Below are the code and all the weights of a small trained network. Each question names an input and a target symbol and asks about switching units off, where a switched-off unit gives its printed mean instead of its output.

import numpy as np


def w(rows, s, z=0):
    codes = np.array(rows[::2]) - 128.0
    scale = np.full(codes.shape[1], s)
    scale[-1] = z or s
    return codes * scale


def norm(h):
    return h / np.sqrt((h * h).mean(-1, keepdims=True) + 1e-5)


def softmax(a):
    e = np.exp(a - a.max(-1, keepdims=True))
    return e / e.sum(-1, keepdims=True)


def log_softmax(a):
    a = a - a.max(-1, keepdims=True)
    return a - np.log(np.exp(a).sum(-1, keepdims=True))


def net(x, mask):
    ids = ['γδεζθξπστφψω'.index(c) for c in x.split()]
    T = len(ids)
    res = E[ids] + P[:T]
    u = 0
    for l in range(2):
        r = norm(res)
        for j in range(3):
            rows = slice(2 * j, 2 * j + 2)
            q, k, v = (r @ M[l][rows].T for M in (Q, K, V))
            z = softmax(np.where(np.tri(T) > 0, q @ k.T / 2**0.5, -1e9)) @ v
            o = O[l][rows]
            res = res + np.where(mask[u + j], z, o[:, -1]) @ o[:, :-1]
        u += 3
    return log_softmax(norm(res)[-1] @ U[:, :-1].T + U[:, -1])


Q, K, V, O = {}, {}, {}, {}
E = w([
[61,106,138,155,131],'γ',
[116,118,139,177,92],'δ',
[78,84,76,222,100],'ε',
[93,112,166,144,67],'ζ',
[159,123,76,161,114],'θ',
[159,129,72,160,132],'ξ',
[117,122,163,186,118],'π',
[128,119,142,181,104],'σ',
[117,138,112,147,179],'τ',
[175,147,117,135,95],'φ',
[119,175,186,112,147],'ψ',
[4,195,128,76,244],'ω',
],0.02)
P = w([
[93,250,110,145,104],'0',
[113,227,118,145,111],'1',
[125,206,125,145,121],'2',
[123,178,135,151,133],'3',
[128,165,141,151,138],'4',
[134,153,145,157,144],'5',
[140,144,148,158,148],'6',
[141,132,153,159,152],'7',
[148,123,158,158,158],'8',
[149,108,163,170,156],'9',
],0.014)
Q[0] = w([
[103,92,175,112,106],'0.h1',
[85,164,183,137,72],'0.h1',
[110,71,129,181,100],'0.h2',
[80,154,180,209,83],'0.h2',
[163,111,113,4,99],'0.h3',
[117,56,111,117,150],'0.h3',
],0.016)
K[0] = w([
[67,180,103,157,156],'0.h1',
[123,86,159,92,215],'0.h1',
[143,63,134,35,142],'0.h2',
[211,41,169,138,205],'0.h2',
[9,235,45,167,84],'0.h3',
[73,64,123,215,82],'0.h3',
],0.011)
V[0] = w([
[171,95,91,121,105],'0.h1',
[93,98,156,117,231],'0.h1',
[99,15,23,190,45],'0.h2',
[199,127,91,54,155],'0.h2',
[163,141,218,62,5],'0.h3',
[162,194,69,185,106],'0.h3',
],0.011)
O[0] = w([
[18,83,148,179,149,52],'0.h1',
[121,183,26,119,199,128],'0.h1',
[61,116,113,36,52,109],'0.h2',
[188,77,67,77,246,6],'0.h2',
[42,51,254,173,147,139],'0.h3',
[223,48,112,34,138,197],'0.h3',
],0.0081,0.012)
Q[1] = w([
[178,167,189,163,26],'1.h1',
[132,245,172,142,8],'1.h1',
[101,111,107,43,161],'1.h2',
[141,113,160,136,220],'1.h2',
[161,216,137,151,138],'1.h3',
[72,121,135,68,123],'1.h3',
],0.014)
K[1] = w([
[140,44,106,190,86],'1.h1',
[126,115,57,204,50],'1.h1',
[148,50,6,85,104],'1.h2',
[185,140,118,74,180],'1.h2',
[15,102,51,165,152],'1.h3',
[167,98,104,121,50],'1.h3',
],0.013)
V[1] = w([
[1,78,11,192,122],'1.h1',
[85,245,195,89,98],'1.h1',
[136,22,53,221,45],'1.h2',
[104,135,117,194,103],'1.h2',
[142,76,33,245,65],'1.h3',
[205,68,145,192,50],'1.h3',
],0.0094)
O[1] = w([
[178,207,190,96,55,54],'1.h1',
[113,120,116,159,186,254],'1.h1',
[30,40,17,186,131,108],'1.h2',
[143,76,92,103,132,195],'1.h2',
[222,69,147,106,43,148],'1.h3',
[244,129,147,114,71,236],'1.h3',
],0.011,0.0065)
U = w([
[148,209,103,131,53,98],'γ',
[126,111,114,125,103,91],'δ',
[114,136,135,11,78,176],'ε',
[55,96,209,144,86,115],'ζ',
[123,89,91,35,117,176],'θ',
[137,102,84,62,131,157],'ξ',
[156,115,114,197,104,14],'π',
[131,95,111,140,108,77],'σ',
[205,148,51,160,158,78],'τ',
[151,5,165,77,173,190],'φ',
[193,162,192,162,178,83],'ψ',
[79,135,116,69,179,255],'ω',
],0.011,0.006)

Each question gives the input, a string of symbols that net reads in full, and the target symbol t.
The units are the heads (2 rows each of Q, K, V and O). Each row of codes is followed by its name. A weight is (code - 128) times the scale printed after its matrix; where a second scale follows, it is the last column's (O and U).
mask holds one flag per head, layer by layer. A switched-off head (its flag False) gives its mean, the last column of its rows in O, instead of its output. The means were averaged over made-up inputs and are rounded, as every weight is.
A unit's drop is (log p(t) with every unit on - log p(t) with that unit switched off) / (log p(t) with every unit on - log p(t) with every unit switched off).
The circuit of an input: a set's keep is (log p(t) with only the set's units on - log p(t) with every unit switched off) / (log p(t) with every unit on - log p(t) with every unit switched off). Starting from all 6 units, units are removed one at a time, each time the one whose removal leaves the highest keep (on an exact tie, the one counted first), for as long as the keep stays at least 0.8.
circuit, biggest first: the units of the circuit, biggest drop first
most important unit: the unit with the biggest drop
which heads matter: for each layer, one digit per head in row order, 1 if its drop is at least 0.15 and else 0, layers parted by /
input γ φ φ θ ψ θ, target ψ: which heads matter	010 / 011
input ε ε γ π γ φ γ φ τ, target φ: circuit, biggest first	[0.h3, 0.h1]
input γ π δ ξ γ γ ξ ψ ε, target ψ: circuit, biggest first	[1.h2, 0.h2]
input φ π τ ζ τ ψ γ ζ ε, target ζ: circuit, biggest first	[0.h3]
input γ τ σ, target τ: circuit, biggest first	[0.h3, 1.h1]
input θ φ δ δ, target φ: which heads matter	001 / 000
input ω γ γ γ γ γ ψ γ γ, target ψ: circuit, biggest first	[0.h2, 0.h1]
input ζ ζ γ ψ δ, target ψ: circuit, biggest first	[0.h2, 1.h2]
input γ γ ω τ ε ε, target τ: which heads matter	011 / 000
input γ γ θ τ γ γ γ γ ε, target γ: which heads matter	001 / 100
input ζ ζ γ γ φ, target φ: which heads matter	001 / 000
input γ φ π, target φ: which heads matter	001 / 100
input ψ γ φ γ ε ζ τ γ, target τ: which heads matter	111 / 000
input ξ ζ σ δ ε π γ δ ω δ, target ω: which heads matter	100 / 001
input σ γ φ θ, target φ: most important unit	0.h3
input ψ γ γ γ τ ψ ε, target ψ: circuit, biggest first	[0.h2, 1.h2]
input γ ζ γ θ γ φ γ θ, target φ: circuit, biggest first	[0.h1, 0.h3]
input ζ φ ζ τ γ φ τ φ π, target φ: circuit, biggest first	[1.h1, 0.h3]
input γ ψ σ, target ψ: circuit, biggest first	[1.h2, 0.h2]
input ζ ψ ζ, target ψ: most important unit	0.h2
input σ ψ γ, target ψ: which heads matter	010 / 010
input ζ ζ τ π φ γ ξ, target φ: circuit, biggest first	[0.h1, 0.h3]
input θ ξ ψ φ, target ψ: circuit, biggest first	[0.h2, 1.h3, 0.h1]
input ε ζ ψ δ γ ζ τ δ, target τ: circuit, biggest first	[0.h2, 0.h3]
input ε ζ ζ, target ζ: which heads matter	011 / 000
input φ σ ζ, target φ: circuit, biggest first	[0.h3, 1.h1]
input φ ε ω γ, target ω: most important unit	1.h3
